Below is a small trained network, with its code and all its weights. Each question gives an input and a class and asks what happens when units are switched off, that is, made to give their printed mean instead of their output.

import numpy as np


def w(rows, s, z=0):
    codes = np.array(rows[::2]) - 128.0
    scale = np.full(codes.shape[1], s)
    scale[-1] = z or s
    return codes * scale


def f(y):
    return y / 2 * (1 + np.tanh(0.7978845608 * (y + 0.044715 * y**3)))


def log_softmax(a):
    a = a - a.max(-1, keepdims=True)
    return a - np.log(np.exp(a).sum(-1, keepdims=True))


def net(x, mask):
    res = np.array(x, float).reshape(1, 4) / 4 @ E
    y = f(res @ A[0][:, :-1].T + A[0][:, -1])
    res = res + np.where(mask, y, B[0][:, -1]) @ B[0][:, :-1]
    return log_softmax(res[-1] @ U[:, :-1].T + U[:, -1])


A, B = {}, {}
E = w([
[87,60,108,225,70,133,114,224,184,123],'x0',
[69,169,89,102,154,28,51,80,225,89],'x1',
[8,144,139,23,43,114,78,134,89,167],'x2',
[165,186,30,62,127,217,97,183,139,178],'x3',
],0.011)
A[0] = w([
[59,86,180,174,86,148,141,137,151,101,126],'N0',
[149,87,140,74,110,141,98,108,139,152,1],'N1',
[134,198,152,51,129,198,131,122,99,214,177],'N2',
[149,62,83,131,90,150,83,183,157,116,114],'N3',
[83,176,175,69,139,94,110,67,112,144,106],'N4',
[216,136,99,188,109,139,168,194,144,131,144],'N5',
[173,181,142,144,187,126,241,103,123,145,120],'N6',
[155,207,78,38,137,129,108,108,146,147,173],'N7',
[172,65,199,131,125,181,208,142,59,128,99],'N8',
[164,66,108,130,187,158,107,113,158,139,58],'N9',
[86,189,201,65,111,66,106,94,84,121,101],'N10',
[75,67,190,169,32,132,119,179,122,99,166],'N11',
[190,177,100,44,93,167,145,139,80,144,120],'N12',
[137,198,59,105,135,153,95,115,152,200,170],'N13',
[152,63,119,182,168,203,192,161,153,153,174],'N14',
[209,71,191,134,155,136,180,79,66,68,223],'N15',
[207,102,149,137,185,139,187,83,84,115,144],'N16',
[214,80,139,160,178,138,177,114,165,111,169],'N17',
[130,154,97,100,116,67,94,91,107,117,89],'N18',
[122,105,202,92,167,120,122,66,114,145,204],'N19',
[86,34,132,167,57,108,184,175,128,148,142],'N20',
[170,106,146,138,165,102,164,131,73,89,130],'N21',
[100,147,200,97,71,71,144,83,54,73,186],'N22',
[90,70,115,172,154,112,92,181,211,92,168],'N23',
[43,107,193,179,129,119,106,111,100,123,181],'N24',
[62,106,91,156,121,62,81,156,145,57,177],'N25',
[92,115,140,104,103,223,152,150,65,135,179],'N26',
[112,176,140,52,131,121,109,111,83,132,169],'N27',
[55,170,136,90,185,86,85,90,124,41,164],'N28',
[175,124,132,146,169,145,182,93,161,129,125],'N29',
[168,250,80,42,151,112,65,147,133,124,157],'N30',
[218,98,93,175,223,177,137,66,157,91,191],'N31',
],0.011,0.0076)
B[0] = w([
[147,58,98,162,74,50,145,123,39,130,187],'N0',
[104,132,171,158,90,145,64,105,94,88,128],'N1',
[81,100,126,30,174,212,114,186,3,60,215],'N2',
[48,202,132,175,78,148,80,153,67,154,185],'N3',
[39,183,128,56,185,140,142,142,212,215,197],'N4',
[76,232,192,185,114,135,143,126,109,171,219],'N5',
[175,158,51,79,199,121,177,195,136,91,197],'N6',
[113,65,14,53,145,210,33,94,184,68,209],'N7',
[217,103,186,73,119,175,184,147,181,191,217],'N8',
[89,166,163,171,158,160,93,83,70,69,151],'N9',
[65,151,164,32,181,94,96,69,199,225,204],'N10',
[174,50,177,183,48,38,110,68,33,216,224],'N11',
[106,86,42,61,93,237,99,88,20,39,195],'N12',
[101,84,102,109,101,201,39,132,160,47,198],'N13',
[105,210,175,154,91,168,192,143,77,180,231],'N14',
[210,150,83,118,223,60,225,199,128,138,242],'N15',
[203,174,47,123,203,150,211,181,97,73,214],'N16',
[129,196,85,217,210,82,198,190,33,98,227],'N17',
[145,121,98,94,192,79,96,71,165,120,165],'N18',
[133,151,115,49,192,57,184,136,171,175,194],'N19',
[148,50,215,182,16,101,121,127,2,149,215],'N20',
[199,134,83,152,145,99,193,148,132,130,178],'N21',
[73,161,154,51,182,36,195,43,187,191,211],'N22',
[98,134,130,233,91,48,38,118,128,59,218],'N23',
[129,54,111,135,145,6,165,97,60,125,193],'N24',
[109,121,111,202,120,23,54,58,207,91,206],'N25',
[188,112,212,85,57,189,155,148,89,185,203],'N26',
[34,119,122,66,224,155,137,146,126,94,195],'N27',
[107,163,135,72,167,66,115,69,242,174,215],'N28',
[146,195,98,130,160,118,191,142,101,74,184],'N29',
[172,29,61,76,118,207,59,92,208,72,218],'N30',
[93,215,134,191,204,164,138,158,105,10,249],'N31',
],0.0075,0.018)
U = w([
[119,106,75,148,127,131,31,97,239,87,144],'0',
[103,67,80,25,135,255,68,124,125,100,83],'1',
[40,225,153,202,153,163,93,166,135,94,25],'2',
[13,166,165,34,186,70,126,51,193,195,100],'3',
[197,73,208,104,102,144,185,117,101,196,2],'4',
[79,45,143,206,79,7,85,115,85,136,193],'5',
[198,195,92,167,219,135,210,185,116,72,124],'6',
[120,124,188,163,37,238,127,207,83,239,143],'7',
],0.0087,0.0037)

Each question gives the input, the list of numbers given to net, and the class t.
The units are the neurons (one row each of A and B). Each row of codes is followed by its name. A weight is (code - 128) times the scale printed after its matrix; where a second scale follows, it is the last column's (A, B and U).
mask holds one flag per neuron, in row order. A switched-off neuron (its flag False) gives its mean, the last column of its row in B, instead of its output. The means were averaged over made-up inputs and are rounded, as every weight is.
A unit's drop is (log p(t) with every unit on - log p(t) with that unit switched off) / (log p(t) with every unit on - log p(t) with every unit switched off).
The circuit of an input: a set's keep is (log p(t) with only the set's units on - log p(t) with every unit switched off) / (log p(t) with every unit on - log p(t) with every unit switched off). Starting from the 12 units with the biggest drops (on a tie, the unit counted first), units are removed one at a time, each time the one whose removal leaves the highest keep (on an exact tie, the one counted first), for as long as the keep stays at least 0.8.
circuit, biggest first: the units of the circuit, biggest drop first
unit that matters most: the unit with the biggest drop
k most important neurons: the k neurons with the biggest drops, biggest first
drop of u: that unit's drop, to one decimal
input [5,-7,1,-7], class 4: unit that matters most	N8
input [1,-7,-2,8], class 7: circuit, biggest first	N14, N26
input [5,-8,6,-4], class 4: 2 most important neurons	N8, N26
input [-1,2,0,0], class 3: 2 most important neurons	N23, N12
input [-5,-4,2,-2], class 3: 2 most important neurons	N22, N17
input [4,-6,7,0], class 7: 2 most important neurons	N26, N15
input [5,0,0,7], class 1: 2 most important neurons	N13, N11
input [3,-8,-3,5], class 7: 2 most important neurons	N26, N14
input [8,4,-4,4], class 2: 3 most important neurons	N24, N5, N3
input [2,0,-6,7], class 2: 2 most important neurons	N15, N5
input [-8,-7,1,1], class 1: 2 most important neurons	N12, N2
input [8,7,4,5], class 0: 2 most important neurons	N30, N13
input [4,8,-1,-5], class 5: drop of N1	0.0
input [4,-8,2,-7], class 4: circuit, biggest first	N8
input [4,-3,-4,4], class 2: drop of N11	0.1
input [-1,5,-4,0], class 0: drop of N14	0.2
input [-3,-7,7,0], class 1: drop of N12	0.4
